Here is a tiny trained network, its code and every weight. The questions are about switching its units off for an input and a class, where a switched-off unit gives its printed mean instead of its output.

import numpy as np


def w(rows, s, z=0):
    codes = np.array(rows[::2]) - 128.0
    scale = np.full(codes.shape[1], s)
    scale[-1] = z or s
    return codes * scale


def norm(h):
    return h / np.sqrt((h * h).mean(-1, keepdims=True) + 1e-5)


def f(y):
    return np.maximum(y, 0)


def log_softmax(a):
    a = a - a.max(-1, keepdims=True)
    return a - np.log(np.exp(a).sum(-1, keepdims=True))


def net(x, mask):
    res = np.array(x, float).reshape(1, 3) / 4 @ E
    u = 0
    for l in range(3):
        y = f(norm(res) @ A[l][:, :-1].T + A[l][:, -1])
        res = res + np.where(mask[u : u + 3], y, B[l][:, -1]) @ B[l][:, :-1]
        u += 3
    return log_softmax(norm(res)[-1] @ U[:, :-1].T + U[:, -1])


A, B = {}, {}
E = w([
[174,213,158,69,203,98,135],'x0',
[204,208,234,174,191,252,240],'x1',
[136,94,171,148,45,88,246],'x2',
],0.00038)
A[0] = w([
[113,110,179,220,84,226,192,6],'L0N0',
[195,203,163,118,146,180,76,25],'L0N1',
[135,234,176,217,230,254,39,7],'L0N2',
],0.0015,0.0023)
B[0] = w([
[4,128,85,165,90,219,206,196],'L0N0',
[199,35,167,232,93,101,77,161],'L0N1',
[223,176,196,227,193,166,41,254],'L0N2',
],0.0033,0.00077)
A[1] = w([
[35,171,46,3,240,149,67,21],'L1N0',
[71,217,18,16,209,136,25,4],'L1N1',
[114,207,151,37,106,110,195,59],'L1N2',
],0.0022,0.0025)
B[1] = w([
[88,253,108,92,215,112,97,227],'L1N0',
[30,224,22,22,241,38,107,255],'L1N1',
[216,170,192,98,157,78,170,164],'L1N2',
],0.0031,0.00097)
A[2] = w([
[237,208,185,35,79,58,221,21],'L2N0',
[242,215,187,18,77,57,245,10],'L2N1',
[15,156,173,165,51,255,234,4],'L2N2',
],0.0029,0.0023)
B[2] = w([
[216,14,202,35,204,72,230,205],'L2N0',
[223,1,182,56,203,45,249,215],'L2N1',
[23,211,209,192,19,192,230,252],'L2N2',
],0.0034,0.0019)
U = w([
[4,235,246,241,3,242,247,242],'0',
[240,14,228,15,231,20,250,226],'1',
[9,5,20,116,9,14,37,211],'2',
[18,241,17,9,249,9,13,238],'3',
[222,128,37,20,11,249,58,3],'4',
[245,242,246,252,240,233,19,249],'5',
],0.0034,0.0031)

Each question gives the input, the list of numbers given to net, and the class t.
The units are the neurons (one row each of A and B). Each row of codes is followed by its name. A weight is (code - 128) times the scale printed after its matrix; where a second scale follows, it is the last column's (A, B and U).
mask holds one flag per neuron, layer by layer. A switched-off neuron (its flag False) gives its mean, the last column of its row in B, instead of its output. The means were averaged over made-up inputs and are rounded, as every weight is.
A unit's drop is (log p(t) with every unit on - log p(t) with that unit switched off) / (log p(t) with every unit on - log p(t) with every unit switched off).
The circuit of an input: a set's keep is (log p(t) with only the set's units on - log p(t) with every unit switched off) / (log p(t) with every unit on - log p(t) with every unit switched off). Starting from all 9 units, units are removed one at a time, each time the one whose removal leaves the highest keep (on an exact tie, the one counted first), for as long as the keep stays at least 0.8.
units of the circuit, in order: the units of the circuit, biggest drop first
most important unit: the unit with the biggest drop
top k neurons: the k neurons with the biggest drops, biggest first
top k neurons in layer l: the k neurons of layer l with the biggest drops, biggest first
drop of u: that unit's drop, to one decimal
input [-7,7,-6], class 5: units of the circuit, in order => L0N2
input [-5,-4,7], class 2: units of the circuit, in order => L2N2, L2N1, L2N0
input [1,-7,8], class 2: units of the circuit, in order => L2N2, L2N1, L2N0, L1N1
input [-7,-4,-3], class 2: units of the circuit, in order => L2N2, L1N1, L2N1, L0N2
input [4,-8,3], class 3: units of the circuit, in order => L2N2, L2N1
input [-6,-6,-1], class 2: units of the circuit, in order => L2N2, L1N1, L2N1, L2N0
input [3,-4,2], class 3: top 3 neurons => L2N2, L0N1, L2N1
input [-3,-7,3], class 2: units of the circuit, in order => L2N2, L2N1, L2N0, L1N1
input [-3,0,-1], class 0: top 3 neurons => L1N1, L1N0, L0N2
input [-3,-6,1], class 2: top 2 neurons in layer 1 => L1N1, L1N0
input [1,-8,3], class 2: top 2 neurons in layer 1 => L1N1, L1N0
input [8,1,-7], class 5: top 2 neurons in layer 2 => L2N1, L2N0
input [3,-8,2], class 3: top 4 neurons => L0N1, L2N2, L2N1, L2N0
input [5,-3,1], class 3: most important unit => L1N1
input [-2,0,-5], class 5: top 2 neurons => L0N2, L2N2
input [-5,6,-7], class 5: top 2 neurons => L2N2, L0N2
input [2,-8,5], class 2: drop of L2N1 => 0.4
input [6,5,-1], class 5: drop of L2N1 => 0.2
input [2,4,-2], class 5: drop of L2N0 => 0.1
input [4,-7,5], class 2: most important unit => L1N2
